data =
[[121 124 128 145 140 110 136 130 133 123 123 151 140 135 127]
 [114 125 128 123 141 133 137 131 132 143 115 151 146 123 129]
 [124 128 135 117 133 129 130 136 129 123 122 151 130 128 134]]
Rows and columns are numbered from 1.
The entry just right of the smallest entry is 136
Report the bottom-right entry.
A: 134
The entry in the bottom-left corner: 124
Report the entry just left of the centre entry.
A: 137
The entry at row 1, column 1: 121
The entry at row 1, column 2: 124
Report the entry just left of 110.
A: 140
Report the bottom entry of the column that holds the smallest entry.
A: 129
The entry just right of the centre entry -> 132
The entry at row 1, column 3 -> 128
The entry directly below 127 -> 129
Report the top-right entry.
A: 127
